B:
1: [-71 158 25 -65 -63 274 31 -251 -62 -42 12 -275 -171 39 117 -74 157 3 23 17 172 4 116 121 8 219 68 146 -73 107 47 23 -65 -6]
2: [88 52 -105 -22 -12 112 -45 153 174 2 -67 27 229 147 -105 -106 180 -1 9 110 17 131 14 -106 -195 78 173 71 68 -85 45 -60 84 91]
3: [-82 92 149 -6 -173 33 -73 -246 87 26 89 -95 -148 120 349 -117 171 -72 64 123 16 -387 92 76 -26 173 -93 95 182 105 79 283 -18 -77]
4: [-329 -45 3 26 72 7 -6 -49 -277 108 149 45 -261 -146 105 -119 57 -75 -14 25 195 99 -93 67 18 52 -72 -132 -34 180 -216 -50 -54 181]
5: [-84 14 -318 121 263 -102 -161 215 -408 -26 309 444 -110 -54 -350 192 -315 -62 -100 -122 195 378 -244 -165 114 -221 -85 -170 -129 21 -4 -55 -271 -293]
6: [-325 -10 235 230 -43 -410 153 -122 -121 148 6 231 -159 -89 5 -79 99 149 121 190 159 -236 176 -159 318 -114 -229 -39 10 -179 -48 37 83 48]
7: [-82 -22 -527 91 291 -262 -390 439 -168 -46 286 648 36 61 -75 158 -140 -66 -240 -44 -111 236 -320 -221 -87 -234 19 -234 -72 19 117 -3 -241 -196]
8: [3 70 -234 52 241 -37 -291 230 -378 -9 211 349 -98 19 -184 209 -288 -91 -124 -164 93 314 -264 -106 -46 -252 -30 1 -10 73 97 30 -272 -256]
9: [143 113 197 -88 -40 -15 -61 -189 295 11 -195 -206 20 130 354 -187 305 34 -95 249 -84 -223 134 -46 7 49 -75 282 -14 34 185 129 32 203]
10: [-90 104 -205 -45 45 212 43 -98 21 -56 79 -148 -2 52 19 -136 179 10 -112 117 144 154 36 51 25 266 97 -60 -228 68 -4 -102 -39 85]
11: [12 -103 -380 51 252 -119 -93 435 -219 -103 185 603 -64 -105 -456 95 -97 -97 66 -95 64 567 -197 -298 -16 -300 78 -172 -47 -11 -105 -189 -200 -154]
12: [113 184 -225 -44 -10 201 -263 -121 -2 -145 -10 -34 -94 138 59 229 17 72 -92 -165 45 -87 20 -72 -117 -18 146 265 -84 24 327 96 -213 -291]
13: [-91 -30 -83 20 -62 107 -137 23 -58 21 18 99 -89 -12 -44 77 58 -17 86 -117 130 -36 -42 -93 -213 -46 100 71 130 34 -15 10 -41 -44]
14: [-55 14 -197 42 176 -95 -197 252 -353 -35 421 461 -190 22 -108 35 -226 -255 27 -42 26 289 -249 -26 18 -123 -111 -191 142 164 -55 149 -266 -319]
15: [-384 -110 -76 38 87 -133 -70 163 -222 100 25 259 -249 -181 129 -87 200 0 53 -19 41 115 -68 -43 -109 -92 77 -93 27 100 -188 -136 -5 275]
16: [-104 -60 -143 195 177 -336 -75 408 -283 68 323 653 39 7 -368 19 -234 -130 75 63 75 302 -201 -217 90 -241 -136 -273 162 -99 -111 24 -91 -226]
17: [123 49 -73 -147 20 219 -58 -78 163 -82 -49 -148 -44 49 136 -138 243 -64 -61 85 14 91 9 -20 -107 107 68 132 -74 145 38 -7 -70 124]
18: [139 -1 -20 -87 -17 63 -154 -88 286 -8 -80 -74 44 93 222 -106 220 -37 -125 135 -32 -146 -25 -109 -132 26 -30 136 -4 90 99 90 -28 132]
19: [0 47 160 -8 -163 29 57 -213 262 24 -100 -148 15 89 175 -172 294 41 66 206 57 -274 182 -51 -5 142 -32 138 65 -35 50 96 106 104]
20: [124 154 -403 -83 69 64 -261 196 181 -197 -43 172 86 200 97 71 239 63 -103 -4 -205 90 25 -131 -196 13 297 150 -88 -35 323 -10 -125 -125]
21: [-200 -91 -551 81 203 -135 -304 351 -269 -102 284 641 -182 -87 -177 237 -98 -45 -41 -219 15 251 -244 -227 -121 -237 125 -220 -60 59 3 -80 -275 -253]
22: [234 114 -165 -65 -41 164 -93 101 210 -131 -1 59 152 207 -101 -22 145 -46 54 61 -39 101 45 -120 -161 64 168 141 80 -49 169 54 -43 -167]
23: [81 78 88 -37 34 -73 -161 36 128 63 -32 10 75 153 246 -149 145 -62 -109 194 -98 -86 -35 -29 -77 -4 -68 131 99 46 121 144 4 119]
24: [-101 52 22 -42 -115 231 -107 -209 -31 17 17 -172 -174 20 175 -2 121 -36 35 -66 149 -158 20 65 -162 127 54 136 79 141 12 94 -52 2]
25: [-83 188 -386 -93 -58 284 -179 85 -49 -216 118 66 -145 146 106 69 226 -22 96 -147 -82 93 70 80 -253 210 399 87 39 86 185 33 -152 -258]
26: [-5 84 180 -86 -154 64 -24 -120 199 1 -121 -137 -92 103 347 -206 373 -29 127 155 -92 -220 171 45 -129 137 70 228 191 66 71 145 72 141]
27: [-26 11 -120 25 20 22 -104 171 30 32 -17 146 109 68 -80 -22 104 0 6 31 43 104 -46 -116 -175 -20 124 27 80 -53 24 -51 31 55]
28: [-52 -55 -97 1 34 29 -213 30 -76 10 -71 146 -163 -87 1 149 54 29 -4 -166 93 0 -85 -173 -186 -210 66 155 25 60 36 -39 -114 20]
29: [-31 136 -116 -98 22 356 54 -136 -22 -40 67 -291 -16 67 23 -160 154 -50 -81 89 185 215 21 133 -41 307 111 16 -164 133 -30 -81 -34 103]
30: [240 163 -244 -48 53 230 -140 -104 150 -135 -95 -121 123 147 -126 144 37 111 -184 -32 115 78 25 -162 -45 7 117 231 -240 -60 288 -47 -134 -144]
31: [-89 164 281 -42 -181 250 -4 -319 -72 90 38 -364 -150 114 280 -135 112 -77 80 62 162 -235 102 224 -73 261 -39 200 186 142 21 218 27 11]
32: [-42 108 205 -46 -87 151 -36 -181 -18 74 -86 -232 -107 54 208 -100 155 -11 39 49 99 -121 80 79 -87 97 7 233 107 82 43 94 25 112]
33: [25 112 60 -18 13 94 -14 -239 28 -9 -181 -203 -103 -10 56 30 135 147 -90 18 160 -45 119 -91 69 -27 -6 272 -198 -16 147 -50 -53 88]
34: [1 2 50 6 -57 -47 -75 10 162 54 20 63 67 111 134 -148 167 -57 8 177 -11 -138 1 -70 -93 48 -44 28 149 10 14 117 52 75]
35: [-118 -9 -137 14 -80 0 -152 19 168 25 13 90 42 89 177 -53 224 15 -21 71 -17 -207 -4 -75 -198 89 96 -7 82 6 52 61 40 69]
36: [-97 -18 -145 143 159 -157 -191 138 -396 25 263 443 -196 -69 -262 222 -312 -73 -2 -160 187 170 -208 -177 73 -297 -148 -77 41 23 -2 59 -242 -322]
37: [-43 24 -47 -11 -65 127 -37 55 110 40 -78 -35 109 81 -12 -93 208 17 36 59 74 21 31 -49 -208 99 165 77 85 -36 -8 -57 96 140]
38: [126 97 -217 -89 -37 123 -215 -118 216 -155 1 -10 -66 127 208 49 191 7 -92 5 -65 -166 34 -98 -108 56 82 162 -72 83 244 121 -157 -146]
39: [-139 69 -73 4 2 105 -75 -226 -38 7 -33 -138 -155 -26 138 35 116 99 -113 -19 168 -114 41 -21 11 60 7 105 -180 64 79 -21 -81 55]
40: [-119 154 209 -8 -220 251 49 -310 -94 34 144 -264 -176 109 161 -116 80 -102 172 46 197 -221 126 208 -26 301 -25 102 210 114 -16 231 0 -144]
41: [126 -28 -242 33 165 -76 -281 161 -153 -53 342 414 -77 44 -149 128 -266 -206 -97 -53 63 157 -287 -174 -9 -205 -178 -121 58 127 42 168 -297 -349]
42: [-129 65 -28 -1 -85 100 -219 -243 -20 23 -11 -99 -183 30 268 103 89 55 -81 -93 104 -324 4 -5 -117 23 1 167 1 101 140 135 -98 -45]
43: [-37 -8 -313 103 143 -150 -283 357 -188 18 425 540 83 147 -152 58 -245 -222 -72 12 -8 167 -309 -101 -101 -86 -73 -278 189 48 3 162 -167 -316]
44: [123 57 -66 -93 4 216 94 -216 203 -89 -51 -224 -11 25 -8 -143 213 14 -73 154 151 89 93 -70 75 161 1 87 -228 58 21 -71 -48 93]
45: [-167 35 25 54 -135 -32 -44 -54 149 91 9 0 73 123 194 -137 235 27 16 161 26 -273 74 -10 -109 166 31 -5 128 -42 24 92 130 102]
46: [-137 155 138 -72 -147 141 -33 -341 55 0 56 -278 -219 103 459 -176 264 -39 10 137 21 -330 145 195 2 295 -32 129 47 174 84 222 -25 24]
47: [-51 102 -199 -50 38 176 -96 -11 18 -49 -10 -68 -2 69 64 -29 172 38 -93 17 58 93 11 -1 -115 129 167 64 -118 43 86 -72 -45 61]
48: [140 -35 -315 -4 256 -128 -297 354 -116 -83 202 501 -22 27 -157 104 -143 -153 -114 -45 -66 338 -281 -236 -74 -288 -38 -65 6 85 68 24 -263 -191]
49: [195 87 127 -80 -36 138 33 -298 191 -41 -52 -244 -51 63 102 -123 135 -27 -61 169 125 -83 88 -50 110 84 -148 191 -104 85 86 100 -70 27]
50: [35 99 -116 -69 101 135 60 -49 143 -28 -96 -181 107 61 19 -190 246 63 -170 206 83 208 56 -33 37 167 73 46 -274 6 38 -160 19 248]
51: [-56 38 -348 -12 81 139 -123 -137 86 -85 -76 -58 -29 -25 -3 121 144 175 -235 -56 158 12 -2 -162 -29 25 119 60 -376 6 143 -166 -120 51]
52: [-109 -69 -70 228 152 -440 0 226 -203 51 250 612 -40 -44 -328 39 -182 -29 61 110 111 143 -88 -294 268 -285 -249 -219 38 -147 -61 32 -99 -224]
53: [82 152 -179 -13 -80 137 -131 4 172 -76 63 8 144 242 37 -15 126 -8 -25 72 -12 -90 43 -35 -141 170 139 74 62 -48 200 112 -22 -171]
54: [-198 28 94 149 178 -335 -48 20 -396 71 78 342 -323 -153 -64 98 -129 53 17 -23 134 99 -25 -158 269 -329 -219 42 -63 -19 9 11 -170 -83]
55: [-184 11 -19 64 -102 -161 -52 -23 208 28 -219 96 -8 27 202 -43 387 205 45 97 -51 -287 196 -168 -84 -17 139 141 6 -147 125 -41 121 184]
56: [-107 17 47 19 -146 82 -4 -227 49 -25 -122 -62 -212 -56 56 55 213 114 135 -67 152 -215 169 -111 -46 -13 71 206 9 -15 52 7 -22 -12]
57: [76 2 -58 -21 11 80 -88 6 182 22 -217 -49 120 32 -41 -1 192 106 -82 36 83 22 21 -192 -154 -67 105 192 -75 -72 86 -114 43 191]
58: [106 194 -161 -71 -58 281 -221 -117 -21 -137 -13 -94 -109 140 58 178 52 29 -3 -171 52 -52 46 -8 -171 39 190 290 6 52 276 108 -179 -273]
59: [-85 54 -75 -95 -31 197 9 -162 65 -71 34 -150 -165 -3 186 -151 270 -38 5 76 70 9 72 56 -39 209 78 35 -87 156 -25 -8 -52 97]
60: [-35 33 76 -34 -125 -7 -80 -80 174 -6 -75 4 -87 72 262 -105 295 0 95 94 -60 -239 115 -52 -124 48 49 163 143 30 82 121 28 63]
61: [58 114 -197 -8 -103 187 -53 29 165 -91 24 9 140 191 -90 -9 166 19 58 38 46 -2 85 -67 -160 170 213 66 55 -83 132 17 14 -147]
62: [127 47 -175 2 310 20 -106 327 -396 -49 163 339 -82 -46 -425 102 -261 -134 -17 -111 143 667 -223 -145 35 -284 -8 13 -53 56 -30 -118 -248 -172]
63: [121 45 138 -136 -47 171 -67 36 79 5 -7 -80 -49 93 166 -208 197 -191 107 101 -40 78 -14 59 -205 80 42 164 244 167 -35 119 -4 103]
64: [83 -40 88 -44 239 -68 59 117 8 107 -50 6 86 -51 -63 -276 81 -86 -169 268 94 387 -125 -98 98 -77 -161 -26 -146 73 -149 -152 16 393]
65: [-123 101 -154 -54 -1 86 -35 -104 96 -63 -23 -87 -83 53 232 -117 308 69 -83 111 -6 -40 103 21 -16 188 123 47 -166 57 91 -36 -30 118]
66: [-108 39 -339 -21 160 93 -80 156 -48 -31 91 96 60 36 -57 -70 114 1 -165 62 66 296 -103 -38 -74 104 143 -124 -196 42 -13 -169 -61 112]
67: [-143 27 101 194 192 -417 17 226 -304 128 95 440 -48 -39 -212 -21 -131 25 35 132 84 210 -43 -184 254 -286 -200 -60 38 -151 -27 -14 -31 -32]
68: [-44 65 -148 -9 150 23 -167 -39 -50 10 -81 -20 -45 -10 87 52 74 98 -236 -7 86 73 -63 -93 -18 -74 24 116 -234 41 125 -89 -108 133]
69: [-90 21 261 152 90 -490 45 -36 -60 112 45 289 -126 -19 103 -130 31 24 -2 288 2 -141 64 -175 362 -212 -365 4 14 -87 36 145 -23 28]
70: [100 35 90 -31 -70 50 34 -184 223 -17 -81 -110 -6 53 77 -131 208 13 10 164 79 -114 109 -107 40 62 -65 137 -25 6 52 58 11 69]
71: [-103 165 199 0 -92 29 -92 -329 9 56 -172 -258 -178 51 354 7 193 149 -64 35 71 -350 171 33 25 39 -32 324 -50 17 213 119 -11 82]
72: [-178 47 168 207 161 -632 -66 -145 24 158 -65 236 -59 -11 282 -54 63 214 -290 331 -19 -354 60 -240 444 -250 -422 25 -249 -155 199 102 -18 158]

[-171 -67 187 -114 80 -81 -58 -161 -140 497 -264 81 -341 130 -34 -329 298 -178 -13 59 269 -119 -89 -114 -250 -116 -105 -17 11 33 -598 23] -> 1
[77 95 -7 -7 67 -132 -2 18 91 -41 93 -71 -2 -130 46 -30 -100 71 6 183 -118 -92 60 57 37 -148 124 -26 -160 4 139 152] -> 69
[85 322 -54 -152 50 -184 -37 306 -58 -95 332 -37 326 -12 18 278 -202 -36 -49 -399 -399 -169 -131 101 -64 155 -40 -192 -117 -82 287 -284] -> 28
[-163 95 126 76 114 -112 -69 110 -153 299 -53 -50 -270 114 -7 -98 79 -36 -97 14 162 -41 -122 -26 -179 -101 68 -24 80 -60 -181 24] -> 47
[-353 39 -18 29 49 51 -57 -44 -174 422 -136 104 -160 294 126 -214 226 -120 -50 -115 226 -56 -136 -11 -458 -205 -195 -39 52 -6 -320 34] -> 39
[25 265 54 -87 16 -288 -13 274 -141 130 244 -158 187 3 12 188 -105 54 -148 -332 -232 -55 -247 -23 -66 72 51 2 -10 -250 230 -240] -> 54
[230 194 -9 24 172 110 -261 324 45 -85 521 178 563 -121 -187 159 -39 -85 51 -500 -443 -164 -7 98 -89 324 -78 32 38 181 256 -231] -> 21
[147 176 226 -269 93 30 -113 131 21 82 11 329 318 -68 -104 -242 -74 -150 21 -301 -295 -222 7 -62 -96 1 -153 74 -179 58 -42 -98] -> 42
[-147 18 76 -62 38 203 -19 32 40 -129 -145 134 -23 -7 -75 -71 -256 -5 -19 -6 -181 -37 78 85 76 -16 -33 -23 -29 149 -163 167] -> 45
[-44 -121 -125 -61 30 115 -28 -300 104 249 -55 196 77 22 107 -308 278 -123 156 107 42 -182 108 71 -277 -257 -222 -1 -178 214 -250 200] -> 41
[-189 -200 39 39 109 -3 -193 -99 -433 162 -3 -89 37 179 -64 -121 255 -127 -70 9 84 174 -125 -163 -258 122 152 47 299 103 -414 -230] -> 25
[-89 172 -22 12 -4 0 33 155 122 -44 95 -48 13 -56 5 143 -271 140 -78 -93 -200 -42 -37 116 70 -39 -16 4 -70 -58 156 152] -> 53
[-189 67 -38 -197 21 70 -19 6 -132 -44 -74 105 51 138 4 23 -107 -150 -4 -188 -177 -113 -26 72 -132 78 -153 -229 -46 116 -262 -120] -> 13
[188 106 418 -249 31 84 36 250 -52 126 -148 284 390 -152 -185 -251 -216 -90 -43 -414 -440 -203 -81 31 208 -85 -5 249 -88 -28 51 -90] -> 71
[148 315 202 91 19 -30 52 508 101 281 256 39 344 -148 -93 134 -202 121 -113 -596 -379 -200 -240 213 143 -69 -14 246 0 -227 501 -30] -> 68
[166 -90 96 -146 110 -168 -70 -109 -104 -119 21 -88 26 -159 -88 -86 -6 -69 45 261 -156 -52 84 -44 127 47 251 -73 -74 138 -171 -69] -> 26
[-12 102 77 3 118 258 -74 301 -120 -363 58 148 312 -9 -128 95 -382 -80 -8 -240 -447 -78 66 212 141 115 119 -105 57 214 135 -78] -> 55
[-176 26 -248 -102 2 -266 -85 -262 -41 34 143 -195 -97 74 187 17 113 85 -47 286 118 112 -22 -199 -344 -38 -33 -85 -113 -66 -145 47] -> 3
[62 -81 188 116 153 167 -141 61 -14 269 10 169 70 -65 -173 -241 163 -104 52 -93 -32 -125 16 72 -40 -47 25 169 106 198 -172 83] -> 65
[-378 99 -47 205 146 228 -121 67 -109 448 -114 269 -203 359 127 -264 259 -198 17 -155 294 -183 -56 146 -573 -284 -259 -123 64 141 -262 132] -> 51
[-49 157 153 -150 102 -108 -70 92 -195 195 -78 139 56 116 53 -246 37 -146 -48 -106 -28 -136 -73 -87 -264 -159 -14 -39 -99 -45 -94 -112] -> 12
[-381 -29 55 54 58 32 87 -45 -192 35 -384 -92 -542 202 73 -89 -131 -62 -69 301 189 -23 11 145 -25 -230 143 -276 46 81 -379 194] -> 2
[8 -82 147 184 171 85 -103 116 -278 13 -31 3 120 18 -60 -193 28 -81 -10 94 -68 4 9 76 -19 -159 336 76 161 140 22 -21] -> 20
[-206 52 108 -233 85 -38 -73 -105 -191 217 -257 186 -166 211 56 -301 104 -234 -10 7 105 -135 -20 -100 -338 -125 -148 -175 -112 67 -455 -60] -> 36
[140 183 195 116 86 70 -62 286 350 410 215 142 -7 -222 -227 34 12 57 11 -374 -135 -274 -78 192 117 59 -188 197 -14 15 62 197] -> 10
[188 88 245 -130 97 -49 -128 130 119 334 139 137 96 -180 -249 -79 99 -76 6 -315 -167 -205 -76 -28 43 187 -131 154 -17 46 -183 -64] -> 4
[319 -8 189 -20 57 25 85 91 172 43 18 80 255 -313 -100 -154 -114 31 82 1 -346 -238 79 216 327 -213 155 172 -170 89 230 171] -> 9
[68 133 -83 104 100 8 -24 13 376 386 186 112 -182 -109 -10 -8 199 -48 154 -61 55 -382 54 283 -115 -106 -271 -122 -192 156 -59 273] -> 44
[-262 -46 114 -19 23 192 77 47 -180 -4 -307 60 -139 131 -28 -81 -188 -88 -42 -37 -96 -53 -18 182 72 -118 54 -113 78 119 -270 76] -> 27
[-201 -26 -254 114 75 -131 -17 -236 -55 139 5 -127 -246 149 269 -122 216 -17 53 417 262 -43 56 54 -375 -329 44 -209 -118 70 -112 200] -> 18
[-467 171 -268 26 -15 -17 -7 45 -121 -93 41 -149 -199 283 178 251 -201 69 -138 -30 29 96 -98 50 -294 17 -104 -271 37 -60 -95 28] -> 6
[-375 -77 -433 196 68 -115 -116 -314 -239 204 125 -188 -141 341 367 -87 405 -24 11 347 376 116 -38 -53 -687 -280 -16 -190 37 51 -153 71] -> 38
[39 129 -217 31 -39 -90 104 -61 357 312 231 -37 19 -119 129 97 115 90 94 -90 -73 -277 -26 257 -93 -190 -256 -40 -247 -20 148 250] -> 49
[185 144 100 -74 93 193 -89 233 200 -235 183 226 351 -219 -192 46 -314 -9 54 -253 -480 -183 121 169 208 135 -38 43 -108 197 182 56] -> 35
